Below are the code and all the weights of a small trained network. Each question names an input and a class and asks about switching units off, where a switched-off unit gives its printed mean instead of its output.

import numpy as np


def w(rows, s, z=0):
    codes = np.array(rows[::2]) - 128.0
    scale = np.full(codes.shape[1], s)
    scale[-1] = z or s
    return codes * scale


def f(y):
    return np.maximum(y, 0)


def log_softmax(a):
    a = a - a.max(-1, keepdims=True)
    return a - np.log(np.exp(a).sum(-1, keepdims=True))


def net(x, mask):
    res = np.array(x, float).reshape(1, 5) / 4 @ E
    y = f(res @ A[0][:, :-1].T + A[0][:, -1])
    res = res + np.where(mask, y, B[0][:, -1]) @ B[0][:, :-1]
    return log_softmax(res[-1] @ U[:, :-1].T + U[:, -1])


A, B = {}, {}
E = w([
[132,126,131,135,150,144,145],'x0',
[109,231,30,150,190,42,160],'x1',
[254,128,202,181,126,50,128],'x2',
[153,70,133,24,237,89,36],'x3',
[131,147,143,110,130,136,137],'x4',
],0.014)
A[0] = w([
[165,173,77,131,156,109,119,11],'N1',
[105,156,87,160,157,92,127,163],'N2',
[78,140,130,124,123,125,153,139],'N3',
[194,118,130,129,115,95,148,154],'N4',
[147,188,61,131,182,77,130,65],'N5',
[108,170,125,149,167,91,116,28],'N6',
[97,183,48,127,107,125,168,127],'N7',
[190,137,151,151,121,80,150,2],'N8',
[41,170,102,167,130,144,124,131],'N9',
[178,109,157,123,109,128,123,71],'N10',
[247,159,135,177,119,109,116,44],'N11',
[104,81,197,137,92,195,96,189],'N12',
[137,147,144,163,101,150,127,29],'N13',
[187,90,185,136,162,122,56,107],'N14',
[118,169,90,132,103,153,167,118],'N15',
[88,166,107,144,118,138,149,139],'N16',
[39,92,80,57,128,183,130,183],'N17',
[154,96,235,113,124,128,78,130],'N18',
[165,129,161,156,132,90,134,131],'N19',
[86,129,88,109,138,199,87,103],'N20',
[122,104,110,77,199,113,90,62],'N21',
[75,109,95,92,128,176,110,46],'N22',
[125,58,169,120,56,221,114,48],'N23',
[177,72,193,111,138,143,81,112],'N24',
[128,117,118,82,184,114,90,2],'N25',
[123,155,155,206,39,150,183,70],'N26',
[75,156,75,120,150,139,132,144],'N27',
],0.014,0.0099)
B[0] = w([
[153,81,222,105,183,65,65,156],'N1',
[104,137,102,131,109,181,127,184],'N2',
[136,129,131,135,123,143,142,161],'N3',
[116,114,157,109,150,132,88,187],'N4',
[68,162,165,185,148,59,100,196],'N5',
[151,90,192,103,189,59,38,153],'N6',
[184,113,93,109,64,185,190,201],'N7',
[62,235,71,223,66,190,185,172],'N8',
[173,98,95,132,95,148,166,193],'N9',
[169,80,137,115,145,131,158,167],'N10',
[70,187,150,148,97,108,101,204],'N11',
[80,193,180,133,149,93,80,244],'N12',
[145,68,161,79,138,83,87,149],'N13',
[212,70,127,93,131,143,144,222],'N14',
[154,111,109,164,97,167,165,177],'N15',
[140,115,122,156,133,138,187,177],'N16',
[62,170,171,148,118,92,102,252],'N17',
[166,91,94,101,152,130,161,231],'N18',
[109,120,180,133,136,116,99,184],'N19',
[124,131,186,113,144,81,80,194],'N20',
[86,182,167,142,128,105,109,200],'N21',
[144,83,212,71,181,103,69,184],'N22',
[36,195,82,195,108,133,155,233],'N23',
[175,68,98,90,114,97,149,226],'N24',
[8,181,68,198,55,143,192,175],'N25',
[92,150,182,106,189,44,44,231],'N26',
[161,97,58,109,97,153,178,190],'N27',
],0.012,0.022)
U = w([
[70,206,124,206,84,139,158,251],'0',
[151,82,247,113,194,80,61,7],'1',
[237,22,70,101,108,209,203,196],'2',
],0.015,0.0019)

Each question gives the input, the list of numbers given to net, and the class t.
The units are the neurons (one row each of A and B). Each row of codes is followed by its name. A weight is (code - 128) times the scale printed after its matrix; where a second scale follows, it is the last column's (A, B and U).
mask holds one flag per neuron, in row order. A switched-off neuron (its flag False) gives its mean, the last column of its row in B, instead of its output. The means were averaged over made-up inputs and are rounded, as every weight is.
A unit's drop is (log p(t) with every unit on - log p(t) with that unit switched off) / (log p(t) with every unit on - log p(t) with every unit switched off).
The circuit of an input: a set's keep is (log p(t) with only the set's units on - log p(t) with every unit switched off) / (log p(t) with every unit on - log p(t) with every unit switched off). Starting from the 12 units with the biggest drops (on a tie, the unit counted first), units are removed one at a time, each time the one whose removal leaves the highest keep (on an exact tie, the one counted first), for as long as the keep stays at least 0.8.
units of the circuit, in order: the units of the circuit, biggest drop first
k most important neurons: the k neurons with the biggest drops, biggest first
drop when u is switched off: that unit's drop, to one decimal
input [8,8,-4,8,1], class 0: units of the circuit, in order : N25
input [-1,1,0,5,4], class 0: 2 most important neurons : N25, N26
input [3,3,-4,8,3], class 0: 2 most important neurons : N25, N26
input [-1,-3,2,3,-5], class 2: 2 most important neurons : N26, N17
input [-4,7,0,4,3], class 0: 4 most important neurons : N25, N26, N22, N2
input [-2,8,-6,-1,4], class 2: 2 most important neurons : N7, N27
input [-7,7,2,1,2], class 1: 4 most important neurons : N1, N6, N23, N25
input [4,-1,6,-7,5], class 1: 4 most important neurons : N26, N13, N23, N25
input [3,1,-3,3,6], class 0: 2 most important neurons : N26, N14
input [-3,7,-3,6,6], class 0: drop when N25 is switched off : 4.3
input [7,-4,5,1,1], class 2: drop when N26 is switched off : 0.3
input [-4,-5,8,-7,-1], class 1: drop when N26 is switched off : 5.9
